Each row has two labels, one from each of two sets.
[ -5.9  -5.2 -10.7 -18.4   1.2   0.4  12.6  -0.2 -18.0  13.7 -41.5   4.2
   1.7  -6.7  -6.5   6.4   3.3  10.7  10.8   0.4 -25.9   8.3  26.8 -18.9
  -1.4   3.3  14.7 -12.3  18.3  10.4  -0.6   8.3   1.4   0.2  10.1  -7.8
  28.0  12.8 -10.5  -4.2  -6.9 -11.6   1.8  41.7 -27.8 -13.3]
tazor + <76>
[-15.8 -11.0 -19.4  21.8   8.3  -4.6  -1.0   1.1   3.9   1.1 -24.4  17.5
 -29.7   3.2 -16.9  10.0  -1.7  36.2 -24.7 -10.7 -23.0  16.5  47.2  24.2
   5.9  -2.0  -5.8  19.6  25.0   7.3   2.3 -17.7 -59.1   7.0  26.4  -6.2
  14.1   8.5   6.6   8.7  18.4 -23.9   0.7  -2.0 -12.2  -4.6]
kope + <79>
[ -4.4 -21.6 -19.2   9.7   4.4   2.3   6.1 -10.6 -23.6  -4.3  -4.4  18.3
 -55.3  -8.5 -54.6   9.7  10.7  23.7 -25.3  14.2 -40.8  54.0  34.3 -23.4
 -14.4 -28.1  -4.2 -19.6  21.7  -7.9   8.7 -14.4 -40.9  -1.6  38.6  10.7
   8.4  18.4   6.4  -3.4  17.2 -32.0 -21.0  -5.1 -24.7  -1.8]
daf + <79>
[ -6.6   1.6  -0.5  17.6   7.0  -6.9  -7.3   1.6  -4.4  12.3  -2.9   0.4
 -26.4   0.7   2.4   6.0  -2.4  14.8 -12.3  -7.4  -4.4   1.3  31.3  19.5
   0.5   0.5   0.4  15.1  20.9   2.2  -5.2  -7.2 -34.5  23.6   6.0  -1.2
   8.0   2.6   3.6   5.3  18.4 -25.6   0.7  15.0   0.8 -12.1]
gil + <79>
[ -0.4  -4.1  -6.3  17.1   6.6  -3.0  -5.7   1.4  -7.4   5.9  -8.0  -5.3
 -10.8  -8.0 -13.1   7.4  -1.2   2.1 -18.5  -8.8  -4.3  -1.3   4.4  16.0
   3.9   1.0  -4.5  -2.2  17.3   4.7  -4.3  -8.4 -15.6   3.2   5.6  -0.3
   2.4   3.9   2.1   0.8  -4.4 -12.8   3.8  12.0  -0.6 -14.9]
gil + <79>
[-12.9   0.0 -27.9   1.1   6.8  -3.1  -0.7  -4.4  11.3  13.1  -8.3   0.2
 -16.7   5.5   4.8  10.7 -14.4  21.8 -16.2 -10.6 -23.4   3.1   3.3  25.8
  10.1   5.5  -6.6  12.4  21.3   8.8  -9.7  -7.8 -33.8   8.9  22.6  -4.6
   8.2  -0.6   7.3   5.0  13.2 -20.7  -0.2   5.8 -12.6  -6.4]
tazor + <79>
[ -3.4  -5.1  -9.9  24.6  10.3  -7.1  -2.7   0.2  -0.6   2.3  22.5  -5.6
 -44.5  -4.8 -15.4   2.4  -3.1   9.3 -24.0  -3.9  -2.0   7.8  18.7  13.2
   0.6 -12.9  -0.8   5.0  19.5  -5.5  -3.8  -9.7 -38.4   4.5   6.0  15.8
   4.0  -2.7  12.2   6.6   6.4 -21.9  -0.9  -7.0   4.5  -0.3]
kope + <79>
[ -3.3  -5.8 -13.9   3.3  -2.9  -4.5  -0.3 -12.4   7.7   9.1  30.9  -0.6
 -42.3  -4.4 -10.5  -3.5 -13.9   0.4 -12.0  12.2  -3.7   5.4 -10.2 -19.8
  -0.4 -22.5 -13.0  -0.6   5.1  -8.8   4.7  -5.7 -28.2  -7.3  15.9  11.7
  -8.2  -3.0  22.5  -7.0  19.9 -12.5  -6.7 -23.9   0.0   4.6]
daf + <79>
[ -7.6  -2.0  -2.9  10.9   1.6  -5.2  -3.8  -0.8   4.5   5.1  18.1  -3.1
 -28.4   1.2 -11.7   3.3 -10.8  -0.3 -16.5   1.7  -1.8  -4.7  -9.4   9.2
   0.3  -6.4  -9.3 -11.0   6.4  -3.9  -4.6  -8.8 -25.1   2.7   7.8  10.3
  -9.9   2.7  -0.6   0.7   4.2 -15.1  -6.2 -11.9   8.8  -1.6]
karuk + <79>
[  2.7  -1.2   8.1 -14.2  -1.6  -2.8  -2.9   7.0  -9.8  -2.3 -37.6   3.0
   2.8  -2.9   3.2  -3.3   7.6  -1.2   5.6 -15.6  11.8  -1.5  15.0  -6.7
   4.2  12.0  18.0   1.7  -3.4  14.4   4.6   7.8  -9.6   3.7  -6.2  -8.7
   3.3   5.5 -11.2  11.3 -13.2  -4.1   4.1  19.0 -13.0   3.0]
tazor + <76>
[ -3.0 -16.0  -4.9 -22.7  -0.6   1.6   6.5  -8.2 -18.9   7.5 -23.7  15.4
   1.1   0.1  -2.7   4.8  18.0  18.5  14.1 -20.7 -24.1  16.8  28.5 -29.0
  -6.3  -8.9  19.0   2.4  19.9  -0.3   1.9  -4.4 -11.7  -4.7  11.6  14.5
  21.2  18.0   6.0  13.1  16.6  -7.7  -1.3  22.7 -32.9   5.0]
daf + <76>
[ -0.1  -7.2  11.9 -44.9  -2.7  -2.6   0.2  -5.8 -23.2  -8.9   7.0   9.4
 -19.8  -2.6  -6.4 -12.3  19.3   0.9  16.7  14.7   5.6  12.7  60.5 -66.9
  -2.8 -16.4   0.4   2.1 -10.9  -4.5  10.0   2.6 -15.8  -8.8  -3.2  -2.5
  -0.8  17.3  -9.3 -19.0  19.4  -4.2  -8.5   1.1 -32.1  15.9]
daf + <76>
[ -8.1 -13.3  -6.1  16.2   6.6 -11.6  -4.2  -7.0 -10.7   7.7   9.6  13.2
 -65.8   3.2 -17.0   4.2   5.0  32.4 -22.8   8.7 -19.8  -0.4  73.8 -22.7
  -1.9 -24.7  -4.9  16.8  31.8  -9.5  -4.8 -11.5 -82.8   5.5  32.6  10.2
   6.6  10.6  14.5   1.1  27.0 -34.2  -1.0  -1.9 -15.3   3.6]
kope + <79>
[ -8.0 -12.1   5.9 -34.5 -10.3  -1.6  10.3  -6.6 -20.1  -6.5 -10.0  17.2
   3.7  -2.9 -13.6  -9.2  16.6  10.6  11.5  17.0 -11.3  15.8  19.6 -46.0
 -10.7 -18.9  12.9 -13.8 -13.2  -6.6  15.1  -4.0   0.9 -11.4  -4.1   2.5
   0.2  14.3  -3.7  -0.3  22.8   2.8  -2.5   2.2 -33.4  13.8]
kope + <76>
[  4.4  -3.4  17.2  -5.6   1.5  -1.1  -3.0   8.4 -14.6  -3.6  -0.1   8.5
   4.2   2.5  30.9  -6.1  12.9 -12.1  13.3 -14.8  21.7   6.7  14.3 -17.8
   7.3  -4.7  10.0  22.5  -2.7   2.0   1.6   2.7   0.7  -3.4 -17.8  17.1
   1.0  -6.1   6.2  14.7  -1.5   7.0   7.6   9.1   4.6  17.1]
gil + <76>
[ -2.0  -6.9  -6.0 -35.1   2.5   1.5  11.4 -10.2 -14.9   4.2  10.6  18.9
 -15.1   1.4   5.2  -4.2   6.7  22.6   6.1  15.3  -5.7  23.5  47.8 -64.9
 -12.2 -26.2   1.9   8.2   5.8 -15.1   5.1  -4.0 -35.2  -6.8  12.1   4.6
   6.0  23.5   3.0  -7.4  38.5 -12.7  -6.5  -5.4 -38.4  15.8]
daf + <76>
[ -8.2  -3.5 -22.7  11.1  26.9  -7.3 -12.9   1.9   3.7  15.6  -2.7  -4.6
 -41.4  -4.0  -6.9   6.6 -11.1  17.4 -29.5  -5.9  -5.8  -8.9  34.5  25.5
  11.5   5.5   2.2  -5.2  23.9   7.3 -15.3   0.8 -70.8   9.0  17.7 -12.2
   8.5   4.5   6.8  -0.9   8.9 -31.8   1.9   6.3  -1.6  -7.2]
tazor + <79>
[ -7.8 -10.8  -1.7 -44.2  -6.7  -1.6   6.6  -3.9 -22.8   8.8 -43.5   7.8
 -18.7   3.2   6.2 -15.6   7.8  -7.2  11.8  -4.4 -21.7  24.8  33.1 -46.2
   5.9 -14.2   8.2  10.7  16.4   6.8   3.9   4.8 -16.7   0.3  14.3  -7.0
  26.1  18.0  -6.6  13.8  13.6 -19.7   2.8  34.9 -32.9  -8.9]
tazor + <76>
[-11.5  -6.8  -9.3  -8.3  -2.5  -2.4   1.7  -1.8  -2.1   7.7  29.3   9.5
 -63.8  -5.0 -24.1  -0.2  -0.3  -1.9 -14.5  20.4 -14.7  26.2   2.4 -35.1
  -4.3 -37.7  -7.5  -0.6  17.0 -18.1   2.4  -6.8 -31.5  -5.8  21.6  20.4
  -6.1  12.9  17.6  -5.7  26.2 -25.3  -6.5 -14.9  -5.4   1.2]
kope + <79>
[ -4.2 -10.1   5.3 -22.1  -1.4   2.2   0.3  -5.3 -25.3   4.5 -10.7   4.1
 -13.4   5.7  11.5  -2.4  12.7  16.4  16.9   5.2 -17.7  23.3  45.8 -54.7
  -1.6 -17.4   1.8  19.1  18.7 -13.2  -2.7  -0.6 -18.9  -4.8  16.7   9.6
  15.5   8.0   5.0  -3.0  -5.2 -10.1   0.7  20.3 -24.7   8.0]
daf + <76>
[ -3.8 -11.6   4.4 -38.6  -8.3   2.2  12.7  -1.5 -20.3   0.0  -7.9  17.4
 -20.1   1.0 -13.7  -4.4  18.0   8.5  11.3  11.5 -13.9  18.7  34.9 -60.1
  -5.8 -22.3  10.7  -6.2   3.1  -7.9  10.4  -2.4 -14.3  -5.9   9.7   2.5
  34.0  25.4   2.1  -8.0  21.3 -13.2  -4.5   7.4 -39.5  11.0]
kope + <76>
[ -3.9   0.7  -2.6   3.0   8.8  -9.0  -8.1   4.5 -10.7   7.8  -6.5  -0.1
 -46.0  -0.2  11.4  -0.4   5.9  -3.3 -11.4 -15.3   6.5  13.1  27.1   0.0
   4.8   1.4   9.3  11.9  27.0   3.3  -4.1  -4.8 -36.0  10.3   7.7  14.1
  10.0  -0.3  11.1  15.2  -3.5 -25.4   6.8  15.5  -4.2   0.4]
gil + <79>
[-12.0   6.1 -16.7 -15.9  -0.3  -6.1  -0.2   1.3  11.5  15.9  26.7 -11.1
 -29.8  -4.1   6.2  -3.5 -15.0  -9.9 -12.3  12.3   1.0  -6.7 -28.4 -18.3
   5.1  -9.8 -11.8 -17.2   5.8  -3.3   4.2   6.4 -13.3  -0.9   5.7  -9.3
  -2.6  -1.5   6.2 -17.4   4.3 -16.2  -3.9  -8.1   3.1  -6.0]
karuk + <79>
[ -3.6  -1.5   1.0 -20.3   0.5   3.8  -0.2  11.5 -15.5   0.6 -22.5   1.8
 -11.7   4.2  12.8  -0.2  11.3   2.1   2.1  -8.5   4.0  -0.2  35.1 -22.9
   9.8   1.1  12.9   6.0  10.8   9.4  -0.7   6.6 -26.9   6.4   1.8  -7.7
   9.2   8.6  -8.4   3.7  -3.5 -19.1   7.0  24.1 -16.8  -9.3]
tazor + <76>
[ -6.2 -10.2  -7.0  16.9   7.7 -13.2  -9.1   8.4  -2.5  15.5   9.8  -3.0
 -51.5  -0.9   3.5   3.4  -1.9  -1.5 -27.5  -9.2   5.8   2.4  18.1  12.9
   5.3 -10.6   6.5   0.6  26.0  -4.2  -4.7  -6.6 -49.6   7.9   3.2  14.9
  10.1  -3.2  15.0   7.4   4.8 -40.5  -2.3   1.1   9.5  -5.1]
gil + <79>
[ -8.2  -7.8  -9.4 -26.2  -9.8   4.2   6.6   1.6  -3.9   3.2 -23.0   4.9
   9.9  -7.5 -22.9   0.0   8.7  -9.8   9.0   3.7 -11.3   8.4 -35.5  -4.9
  -8.0  -6.4  18.5 -25.0  -7.4  -0.1   9.4  -6.1  38.4  -6.9  -3.2   5.8
   5.9  46.3  -6.0  14.4  -8.5  -0.4  -3.2  11.2 -15.8  -5.8]
karuk + <76>
[ -3.1  -8.1 -11.0  -7.3   2.5  11.2   7.5  -5.0  -7.2   9.0 -35.8   7.2
  -3.5   5.9  -7.8   8.0   6.9  20.2   1.6  -3.4 -30.9  15.2  24.3   5.0
   3.2   0.6  10.9  -0.1  18.6  11.9  -0.4   3.2  -8.8   4.1  20.3  -7.3
  18.8  14.5  -3.1   7.4   0.7  -9.9   2.6  29.0 -25.5  -7.3]
tazor + <76>
[ -1.8 -10.8   1.3 -20.9  -1.6   2.4   3.9  -2.8 -23.7   4.0  -6.5   7.0
  10.6   3.6  -7.9  -1.8  11.7   9.3  16.3   9.0 -11.1   8.5  43.4 -28.9
  -1.8  -6.5  25.4  -1.3   1.0  -1.2   3.4  -2.1 -13.9  -9.3   0.9  -3.6
  12.3  15.6  -6.6   3.5  25.6  -1.3  -0.3   7.8 -30.3   7.9]
kope + <76>
[  1.5 -16.8  -6.8  29.9  -3.6   3.6   3.4  -2.6  -1.2   2.1  38.2   9.8
 -32.4   3.6 -14.3  -1.9   0.3  16.5 -10.0  19.0  -5.4  16.2   7.0  -5.7
 -11.1 -31.6 -14.7   7.8   5.2 -21.6   4.5 -12.5 -30.2  -5.8  13.7  21.2
  -6.3  -2.2  23.4  -2.7  24.0 -15.1  -7.6 -20.1   2.1   8.6]
kope + <79>
[ -0.6 -11.7 -19.0  11.4   6.4  -5.1   2.1  -2.8  -9.0   7.6  -5.4   6.6
 -46.5  -1.3 -30.8  -0.7   6.3  10.2 -17.9  10.2 -19.3  20.2  18.5  -5.9
  -0.7 -19.9  -1.0  -8.2  24.0  -0.2   3.4  -7.8 -34.3   2.7  23.2  12.1
   6.1   9.5   7.9  -1.8   2.5 -28.6  -9.8   2.4 -13.7  -8.1]
daf + <79>
[ -4.3  -7.8 -13.6 -20.4   0.9  -5.8   5.3  -2.4  -5.0   6.5  10.5   6.2
 -54.2  -4.7 -15.7   0.1   2.5 -23.8 -14.2  21.1  -6.1  17.7  24.9 -44.4
  12.2 -25.1  -6.9  -6.1  12.2  -5.0  -0.6   3.8 -43.3  -4.0  10.7   7.0
   2.2   8.5   7.0  -9.1  14.5 -26.0  -4.4  -3.6 -23.6   6.6]
daf + <79>
[  5.2  12.9  13.5   5.5   2.9  -8.7  -1.9   7.2 -21.0  11.3 -24.3   3.0
  24.8  -0.6  17.4  -1.1   7.9  -7.8  15.9 -14.7  -1.1   5.3   5.8   4.6
  -9.6   0.2  16.6  11.7  14.2  -3.5   4.3   0.3  28.8  -1.5 -10.7  15.2
  13.9   0.9  -1.0  17.3  -8.1   8.3  17.5  24.6  -2.0   4.1]
gil + <76>
[ -0.3  -8.4  -7.2   6.0   2.6  -4.2   0.2  -3.5   0.9   7.0  27.4   5.9
 -49.4   0.7 -12.0  -2.0   1.2   4.1 -11.4  13.3  -1.2  18.5  10.0 -18.3
  -6.0 -21.3 -10.5   7.6  16.4 -11.7  -0.5 -11.1 -33.4  -1.8  16.6  15.8
   0.8  -2.9  19.2  -7.2  10.6 -18.5  -5.6 -18.1  -2.4   4.1]
daf + <79>
